The same points and some others measured another way (B), then each row and its match in B:
B:
0: 28	53	-180	-121	-44	109	-61	54	84	5	42	-133	274	99	-226	354	-46	-34	182	-145	32	-252	26	-94	-152	-87	20	71	-126	45	-31	228	44	85	-70	-295	36
1: -57	165	-184	-153	-5	2	-118	-258	66	62	112	64	20	-47	116	-197	68	-54	49	54	169	26	-126	-237	23	196	152	-95	286	-119	73	-112	-119	-162	210	204	-24
2: -104	-32	-228	-189	-112	16	6	135	1	-114	58	-168	197	54	-33	285	-214	69	-2	23	-27	-71	47	10	-79	-124	-158	97	-16	230	-181	155	-12	-30	-33	-148	-193
3: 0	132	-21	-189	-147	269	-107	-99	255	246	-40	-7	51	11	209	18	54	1	68	-13	-86	-6	-301	-68	-217	-47	-52	-96	224	-77	-67	56	39	-35	-15	87	-118
4: 434	-184	251	60	91	-15	-74	10	-12	-12	-94	133	-210	-16	51	50	367	-64	48	-99	124	17	138	-20	94	55	181	-237	-161	-101	318	118	29	-99	-137	-24	117
5: -105	124	-166	-197	-239	205	-81	171	355	-99	-21	-167	67	-9	86	64	-161	122	27	159	-69	132	-187	-31	-263	-203	-360	-10	276	191	-166	11	55	1	141	15	-213
6: -73	74	-26	-210	-121	171	-32	14	175	165	-86	-74	-11	24	302	25	-48	72	-35	95	-112	95	-272	0	-136	-76	-160	-40	257	150	-229	25	-43	-69	-45	106	-222
7: 22	-120	-37	-252	52	-133	20	135	-178	-217	57	-120	117	87	-3	231	-142	106	-95	21	107	-143	209	-48	21	-66	-17	159	-71	211	-31	159	-32	-160	-80	-79	-73
8: 182	-217	143	-236	-101	-101	-77	102	-41	-305	58	17	-89	-39	93	44	-74	193	-164	94	147	61	153	13	-9	-90	-55	-67	17	-2	257	88	58	-322	4	220	-144
9: -27	60	-137	-149	-27	116	7	187	108	-89	-10	-158	122	63	40	183	-17	-20	37	40	-42	-67	65	-85	-154	-130	-214	121	53	243	-169	108	50	71	8	-231	-65
10: 16	-6	-310	-169	-355	158	-215	-164	165	-60	264	-5	390	-41	-384	339	-193	21	210	-208	91	-259	-36	-64	-245	-91	102	-115	-148	-389	311	247	169	-87	87	-47	-105
11: 351	-97	187	-32	38	-100	-154	-14	89	-210	-19	119	-237	-62	-4	-136	224	71	14	50	277	126	89	-108	77	75	134	-245	63	-126	407	-31	-23	-228	95	204	102
12: 423	-108	209	59	110	-78	-137	-1	74	-75	-98	100	-198	4	-123	28	293	14	128	-70	250	35	66	-70	106	73	234	-261	-102	-100	358	68	-59	-110	-50	27	198
13: 235	-36	20	-27	-35	-89	-171	-116	109	-170	53	128	-174	-102	-25	-178	160	39	43	65	275	158	21	-127	85	129	147	-275	124	-175	371	-79	-57	-229	186	251	37
14: -127	62	-234	-244	-46	-45	-27	138	40	-222	78	-200	199	74	-108	189	-241	123	14	82	102	-79	53	-105	-87	-96	-137	157	97	246	-137	79	-56	-66	87	-93	-96
15: 138	-17	-57	56	118	-16	-19	-137	-68	159	-32	91	-101	-17	137	-21	283	-171	72	-56	61	28	21	-87	162	191	191	-163	-2	9	14	13	-119	-29	-49	-54	23
16: 85	34	-45	-149	158	23	13	142	-52	-50	-15	-144	181	156	-93	283	73	-64	97	-102	68	-279	179	-159	-81	-55	22	194	-118	194	-79	198	15	78	-114	-355	136
17: 39	242	-39	-91	30	289	-95	-169	248	434	-111	-17	103	95	96	84	210	-130	234	-143	-58	-145	-348	-161	-174	48	129	-70	145	-66	-134	88	-44	123	-93	-115	87
18: 332	-190	186	46	139	-92	-16	8	-110	23	-109	97	-209	8	107	57	295	-52	1	-57	102	49	122	10	185	96	182	-192	-134	38	155	92	-74	-113	-171	-20	57
19: -81	97	-210	-114	-44	56	-12	197	172	-56	-67	-227	134	95	-89	247	-146	74	107	58	-9	-1	-88	-25	-99	-128	-185	63	79	341	-276	92	-88	84	-8	-206	-81
20: -71	104	-193	-62	31	12	15	244	160	-15	-146	-263	95	139	-112	278	-133	87	128	68	-9	28	-117	2	-32	-117	-167	65	66	468	-377	86	-177	129	-65	-258	-49
21: 45	139	-87	-126	113	147	1	167	111	-8	-48	-163	171	135	-46	221	112	-101	142	-58	6	-217	83	-189	-179	-93	-98	177	-6	214	-144	150	55	168	-39	-382	124
22: 3	181	-229	-62	-170	239	-191	-383	225	376	93	98	190	-32	-68	59	102	-132	267	-193	29	-126	-343	-139	-126	137	260	-242	95	-374	112	71	-21	-9	47	59	-19
23: 198	-12	-37	26	19	-127	-150	-125	75	-90	11	93	-146	-59	-84	-110	140	24	95	32	268	143	-29	-105	153	165	207	-273	85	-93	259	-66	-153	-177	126	176	55
24: -30	212	-66	-138	37	197	-69	-155	175	378	-95	-37	80	90	151	42	113	-70	152	-66	-38	-84	-335	-137	-106	62	102	-40	201	24	-197	44	-115	45	-71	-29	12
25: 5	79	-90	-76	-6	164	23	239	185	43	-137	-197	69	102	56	242	26	-14	97	22	-114	-16	-58	-14	-147	-161	-235	68	41	344	-300	131	-4	164	-94	-301	-51
26: 65	73	108	-103	161	105	54	145	80	273	-264	-149	-39	178	206	190	118	9	64	-10	-100	-27	-203	-2	-31	-55	-42	45	74	372	-372	118	-151	101	-267	-191	11
27: 425	-194	328	5	175	-63	-26	148	-42	-77	-168	48	-235	51	80	97	311	12	-3	-43	121	9	171	-5	95	-9	104	-128	-148	91	198	133	-10	-89	-197	-70	138
28: 267	-194	203	-170	-42	45	-46	98	-27	-151	9	52	-73	-15	161	92	138	31	-100	-15	37	-47	194	-15	-83	-97	-48	-47	-81	-54	242	159	163	-173	-91	21	-55
29: -42	16	-167	-100	-26	-55	-51	-211	-62	21	107	102	-82	-98	260	-205	87	-68	-69	102	97	138	-15	-124	132	204	87	-138	224	-37	31	-116	-119	-210	153	227	-156
30: 42	-66	-53	-195	37	37	27	102	-111	-55	45	-89	162	83	43	263	1	-39	-14	-67	-8	-214	180	-70	-74	-76	-37	152	-111	136	-62	207	64	-25	-120	-227	-43
31: -76	68	-118	-176	-109	198	-46	-277	19	331	65	98	53	-50	373	-64	110	-138	-22	-42	-110	-24	-204	-84	-69	116	68	-97	192	-147	-78	23	4	-108	-14	134	-201
32: -103	-37	-166	-259	13	-89	40	146	-123	-157	55	-183	186	103	-5	259	-221	97	-63	47	47	-128	123	-45	-13	-86	-92	199	-2	298	-199	145	-69	-96	-54	-129	-131
33: -91	80	-78	-213	33	104	73	291	93	-134	-69	-203	19	74	270	62	-14	8	-88	177	-84	37	79	-100	-154	-154	-373	213	205	442	-325	26	30	57	32	-186	-120
34: 292	-133	156	20	70	-19	-41	-36	-34	-4	-58	143	-251	-64	241	-107	338	-90	-42	19	82	131	108	-44	123	111	93	-216	9	-35	199	-4	-10	-139	-35	82	0
35: -15	9	-177	-83	-79	-59	-88	-213	-3	-36	120	117	-108	-132	210	-235	75	-44	-55	122	131	188	-25	-114	123	193	72	-196	243	-87	115	-135	-104	-236	210	281	-164
36: 403	-79	257	0	203	-49	-73	148	52	-69	-172	-26	-110	121	-147	184	255	35	138	-101	195	-92	103	-81	34	-24	161	-85	-157	85	189	160	-42	-4	-170	-170	260
37: 90	-118	66	-275	109	-153	18	209	-154	-327	34	-115	30	85	48	134	-76	126	-135	83	156	-107	281	-103	0	-86	-74	188	-8	241	33	114	0	-184	-32	-52	-13
38: -53	252	-51	-247	-87	233	-144	-153	297	187	-3	-8	55	10	200	-128	61	3	84	43	28	-11	-318	-215	-234	16	-18	-45	378	-103	-22	-45	1	-68	134	163	-32
39: 366	-73	210	-67	71	7	-121	106	108	-152	-65	16	-70	51	-127	119	206	41	100	-76	196	-89	118	-108	-65	-55	95	-97	-97	-60	312	139	66	-71	-55	-70	188
40: 111	-76	-69	-160	62	-128	-47	113	-87	-200	48	-128	188	121	-285	342	-111	98	83	-91	190	-228	175	-75	4	-64	109	92	-184	116	74	220	-48	-72	-90	-188	75
41: 341	-44	209	-100	67	36	-123	88	118	-139	-50	19	-56	46	-83	87	211	27	88	-67	183	-101	108	-136	-99	-53	81	-70	-54	-79	308	126	88	-73	-31	-59	184
42: -7	200	9	-221	-30	222	-95	-102	234	215	-49	-20	26	38	234	-69	103	-15	65	21	-15	-30	-270	-173	-198	3	-22	-23	296	-29	-75	-3	-3	-36	36	88	-24
43: 384	-86	165	77	119	-71	-111	1	67	-52	-101	89	-199	4	-83	9	303	-17	126	-55	220	55	62	-75	116	89	207	-246	-74	-51	287	45	-72	-82	-42	-3	178
44: -129	99	-75	-263	-15	70	-17	-134	-2	203	-1	-26	42	36	322	-39	-40	19	-64	61	-29	-1	-209	-93	-37	63	12	25	267	87	-211	-3	-115	-143	-25	151	-172
45: 20	147	-40	-103	-71	210	-70	131	333	145	-170	-163	46	97	20	172	-10	70	154	20	-65	33	-292	-21	-192	-146	-151	-48	155	212	-226	84	-53	104	-65	-115	-39
46: -57	-46	-148	-226	-18	-2	22	85	-107	-58	67	-139	224	92	-11	308	-142	24	-14	-46	-4	-200	108	-40	-62	-83	-41	161	-80	175	-137	203	-1	-48	-104	-185	-110
47: -97	-21	-287	-131	-225	-62	-136	-328	-13	-1	219	134	16	-162	115	-150	-93	16	-42	69	132	144	-113	-58	105	193	139	-246	204	-227	162	-85	-106	-314	210	376	-272
48: 79	79	-239	80	-27	30	-142	-331	57	249	67	117	62	-42	-125	30	180	-162	239	-156	131	-33	-154	-116	110	239	341	-281	-8	-231	131	23	-144	-28	43	3	40
49: -21	183	-65	-175	-153	302	-131	-214	270	333	-4	42	71	-15	220	-36	109	-66	109	-53	-78	-33	-350	-122	-222	23	26	-132	253	-187	-27	29	35	-29	24	116	-94
50: -95	42	-195	-275	-140	13	-72	117	106	-264	116	-141	156	14	-38	100	-217	128	-29	114	92	-28	48	-107	-153	-118	-188	97	154	131	-21	52	29	-124	155	20	-145
51: 91	-35	-126	16	-29	45	-57	-226	-43	172	60	135	-37	-79	152	-30	219	-176	52	-70	24	27	-13	-63	101	182	174	-206	8	-141	89	21	-46	-84	3	36	-80
52: -85	13	-58	-142	174	-93	143	421	-19	-96	-230	-335	-7	199	111	277	-154	140	-52	173	-62	68	11	43	45	-162	-285	227	80	759	-565	88	-223	87	-178	-288	-95
53: 464	-59	296	35	234	-79	-103	103	75	-133	-152	52	-230	60	-80	-8	376	-1	113	-39	271	0	142	-149	75	51	186	-154	-65	9	324	53	-36	-59	-51	-63	304
54: 55	144	35	-153	-93	309	-80	20	304	199	-98	-47	20	34	214	40	138	-38	89	-5	-106	-13	-233	-88	-263	-105	-144	-49	197	16	-90	72	89	60	-28	-42	-50
55: 253	-191	172	-148	32	-19	-28	124	-78	-135	-19	-2	-27	45	50	194	97	45	-54	-55	69	-104	196	-10	-26	-84	18	-8	-145	32	166	194	81	-136	-152	-69	-2
56: 74	61	6	-222	281	-135	22	216	-99	-236	-23	-190	121	190	-115	182	9	40	35	10	217	-240	243	-240	-13	-33	20	283	-13	325	-74	113	-76	-8	-31	-268	207
57: 310	0	201	-118	135	76	-73	140	96	-126	-62	-17	-31	79	-10	83	262	-38	75	-55	136	-152	171	-186	-135	-66	11	35	-41	8	215	131	121	-3	-37	-170	214
58: 83	-50	-125	-129	101	-163	-40	97	-108	-133	24	-163	238	167	-382	427	-150	98	147	-133	204	-268	126	-61	53	-39	181	100	-234	167	-6	244	-127	-35	-142	-254	107
59: -35	16	-55	-138	-162	287	31	187	199	131	-108	-129	36	30	293	189	14	-25	-17	50	-266	49	-125	68	-227	-209	-345	19	98	244	-296	134	104	97	-115	-166	-242
60: 364	-105	225	31	172	-37	-42	14	-22	-31	-101	119	-251	-10	163	-79	396	-90	8	-16	140	62	148	-101	117	106	137	-166	-26	-6	231	22	-15	-87	-60	-4	138
61: -127	89	-73	-298	-189	158	-88	-142	147	141	41	0	34	-35	332	-86	-94	80	-77	99	-57	71	-281	-65	-151	-11	-89	-58	339	-41	-91	-20	-15	-194	66	281	-263
62: -56	-137	-168	-272	-121	-86	-17	49	-146	-192	155	-101	214	34	-57	279	-263	121	-80	-11	65	-148	144	5	-29	-83	-26	98	-83	79	2	191	13	-198	-44	-15	-200
63: -21	-24	-141	-17	-60	175	66	196	87	227	-165	-201	139	123	33	451	-40	-32	115	-84	-238	-54	-128	145	-80	-168	-165	16	-133	362	-422	248	-48	194	-292	-375	-166
64: 310	-168	164	47	182	-199	-29	48	-106	-61	-131	44	-229	34	6	53	207	40	13	0	192	96	100	6	251	107	203	-185	-91	139	125	49	-187	-143	-135	18	87
65: 345	-18	132	78	144	-36	-115	-48	84	-8	-87	98	-191	-3	-33	-61	352	-72	139	-45	216	49	44	-135	104	130	213	-232	-8	-75	268	3	-74	-60	10	1	199
66: 248	-137	161	-197	-39	-93	-124	121	61	-332	23	-3	-86	-10	-51	35	-13	193	-57	71	229	29	137	-63	-41	-88	-11	-77	25	-23	318	72	47	-255	49	159	6
67: 176	-132	140	-224	66	-13	4	159	-95	-191	12	-38	3	55	130	132	76	29	-101	8	69	-125	249	-81	-65	-94	-65	111	-58	106	102	155	104	-129	-84	-82	-3
68: -66	-4	-60	-150	-111	210	61	227	137	134	-144	-180	55	76	254	265	-61	30	-29	52	-252	41	-133	107	-165	-207	-317	59	65	360	-397	160	19	89	-183	-190	-248
69: 97	-21	-117	-27	-88	-70	-139	-183	60	-55	82	117	-108	-112	36	-141	82	2	30	57	187	166	-50	-81	116	160	140	-270	142	-144	222	-79	-107	-214	168	249	-82
70: -41	20	-184	-124	-127	89	-89	-323	-26	240	126	123	74	-76	193	-36	67	-113	22	-66	1	-25	-143	-78	23	167	176	-166	108	-221	49	24	-42	-159	28	161	-179
71: 7	2	-140	-29	76	-22	-2	-222	-143	243	22	75	-1	-3	180	13	160	-155	32	-67	23	-24	-48	-74	165	212	219	-109	26	4	-83	26	-159	-74	-71	-3	-69

-2	-49	6	52	70	27	-122	33	13	11	-23	58	23	16	-46	107	-65	108	74	-27	15	-46	-112	-81	80	78	-117	32	17	22	-120	-98	-33	18
55
-1	21	-81	21	108	-5	-233	110	-142	-24	-50	10	54	71	-51	-62	192	-46	-62	49	28	-39	-59	-2	-344	224	172	-97	105	176	-143	-39	20	-122
52
-25	101	71	-9	-80	-86	-71	51	22	-58	-167	-20	-106	-109	5	32	61	46	43	30	-24	-40	19	62	-14	49	-3	92	-79	30	35	-32	-59	-94
69
28	-149	-123	22	71	-119	10	-33	-98	193	-24	-34	103	-13	-164	-168	76	84	-102	-257	11	-184	-76	-59	29	-126	-16	-3	157	20	-2	21	54	-68
16
-50	127	118	-20	-86	-102	-185	79	84	-73	-282	17	-194	-178	-30	151	-12	101	120	30	-28	-82	-41	66	2	138	-51	136	-100	81	-23	-89	-47	-114
47
-21	31	61	39	-13	-19	21	-2	4	8	-23	6	-77	-25	19	35	-31	93	28	14	8	11	19	10	101	-22	-66	72	-63	-33	67	-28	-42	-10
49
23	-17	-23	9	-18	-33	-156	90	28	-59	-131	6	78	-53	-49	47	56	31	64	-38	-48	-111	-93	-54	-18	106	-78	21	12	35	-141	-95	-80	-58
29
1	65	21	10	-108	-76	46	29	-7	-48	-91	-57	-3	-70	27	-82	114	0	-22	2	-50	-25	73	44	2	-45	-4	47	-72	-50	97	8	-94	-87
38
-26	33	51	36	-5	-27	-25	13	-1	1	-56	13	-74	-32	-2	43	-16	89	32	14	7	-10	-2	8	54	19	-47	63	-47	-2	31	-36	-31	-33
3
17	-32	-29	41	-2	-7	7	19	-30	-4	14	-18	92	22	-6	-49	61	27	-14	-34	-17	-29	-11	-46	38	-28	-53	7	1	-42	-9	-26	-68	-14
9
-11	-17	-44	86	50	21	0	-9	-85	39	39	5	48	73	-15	-51	40	41	-58	10	24	24	-1	-25	-33	5	-8	-27	5	-9	16	-20	-34	-40
25
-27	26	-3	40	86	0	-157	54	-75	11	-46	37	-41	34	-33	23	50	46	-6	41	38	-10	-48	-3	-147	145	63	-19	38	108	-70	-53	18	-67
64
18	-12	-43	51	-12	-11	100	5	-81	11	67	-47	91	53	26	-146	121	-15	-86	-5	-14	16	65	-9	-29	-69	26	-29	1	-63	77	26	-60	-37
53
-19	24	85	-29	10	-46	83	30	-45	16	76	-25	-111	8	76	-55	77	60	25	37	12	23	97	43	0	-23	101	44	24	-27	141	58	43	45
12
1	7	12	40	-43	-28	91	-5	-21	-1	15	-32	23	-3	28	-68	49	38	-23	-12	-20	9	57	0	77	-83	-49	37	-48	-81	95	4	-72	-20
41
-44	66	59	25	10	-35	-125	42	-4	-9	-118	27	-116	-47	-21	80	-3	88	45	38	16	-21	-33	27	-30	105	-12	58	-36	72	-21	-65	-13	-70
2
-12	12	-5	15	42	-24	-218	87	-15	-31	-127	31	-4	-30	-59	76	46	51	51	2	-1	-81	-102	-26	-100	170	-7	15	31	105	-145	-91	-20	-70
44
-14	107	52	-9	-129	-89	-6	46	19	-84	-153	-54	-52	-111	36	-34	111	7	13	28	-53	-27	68	71	-1	-5	-2	81	-104	-22	86	-5	-100	-95
13
-71	-8	44	90	196	68	-112	-23	-98	108	83	101	-153	116	-20	113	-111	165	12	73	124	76	-57	-20	-31	116	28	4	37	98	-23	-56	96	25
63
-28	11	35	43	59	1	-126	33	-11	13	-55	49	-64	1	-33	94	-41	101	53	21	28	-19	-65	-28	-2	107	-41	35	0	56	-65	-80	-4	-28
46
35	-60	-59	72	15	26	147	-25	-87	33	147	-36	144	97	27	-150	77	7	-84	-31	-4	35	58	-51	60	-123	-36	-35	9	-109	76	19	-67	18
21
-22	34	18	21	26	-26	-181	70	-6	-28	-123	28	-47	-37	-41	78	32	65	51	16	4	-57	-73	-7	-72	145	-9	33	0	90	-96	-76	-19	-69
6
-32	22	28	76	56	18	114	-50	-101	69	117	1	-69	79	44	-68	2	74	-68	48	60	96	84	21	32	-73	28	11	-31	-43	149	28	6	1
17
-16	-42	-7	70	126	49	-143	27	-49	42	20	71	-1	67	-43	89	-48	102	37	9	52	-13	-102	-70	-13	120	-49	-6	46	66	-118	-90	12	5
71
-48	109	55	31	-10	-50	33	7	-83	11	-27	-20	-141	-10	38	-67	77	36	-59	79	28	58	104	90	-102	9	106	25	-50	30	148	29	1	-91
45
-49	66	82	60	6	-16	98	-46	-51	54	32	4	-156	9	47	-13	-32	101	-28	55	50	84	91	60	74	-67	5	68	-79	-36	173	20	-2	-16
0
-6	99	55	-22	-134	-109	-47	75	33	-88	-196	-52	-59	-137	8	-20	109	4	30	9	-70	-72	40	63	-34	29	-2	75	-85	-3	48	-25	-92	-122
50
76	-108	-131	30	2	6	-84	78	-29	-51	-5	-28	280	39	-52	-85	143	-43	-11	-92	-66	-114	-90	-122	-39	40	-74	-60	77	-26	-170	-68	-116	-32
33
-18	47	49	-12	-51	-68	-234	101	81	-78	-243	22	-54	-132	-57	142	6	79	124	-14	-44	-126	-107	-8	0	163	-89	91	-39	80	-138	-120	-67	-86
8
-63	117	87	23	-2	-52	-33	11	-50	6	-72	3	-187	-37	25	10	30	71	-8	84	39	44	60	95	-66	49	72	62	-70	55	108	3	9	-85
40
-7	24	24	41	-35	-26	85	-6	-29	11	11	-28	-21	-4	30	-61	37	47	-31	10	-4	18	64	13	59	-70	-25	39	-52	-63	103	4	-54	-29
39
45	-118	-81	62	66	51	-30	23	-39	12	81	14	191	85	-32	-28	32	39	0	-68	-8	-44	-81	-123	62	3	-101	-34	61	-44	-112	-58	-67	33
60
5	-73	-40	73	111	57	-68	7	-64	40	71	43	77	94	-30	19	-10	77	2	-20	40	-7	-77	-84	30	38	-61	-14	44	14	-88	-58	-18	29
15
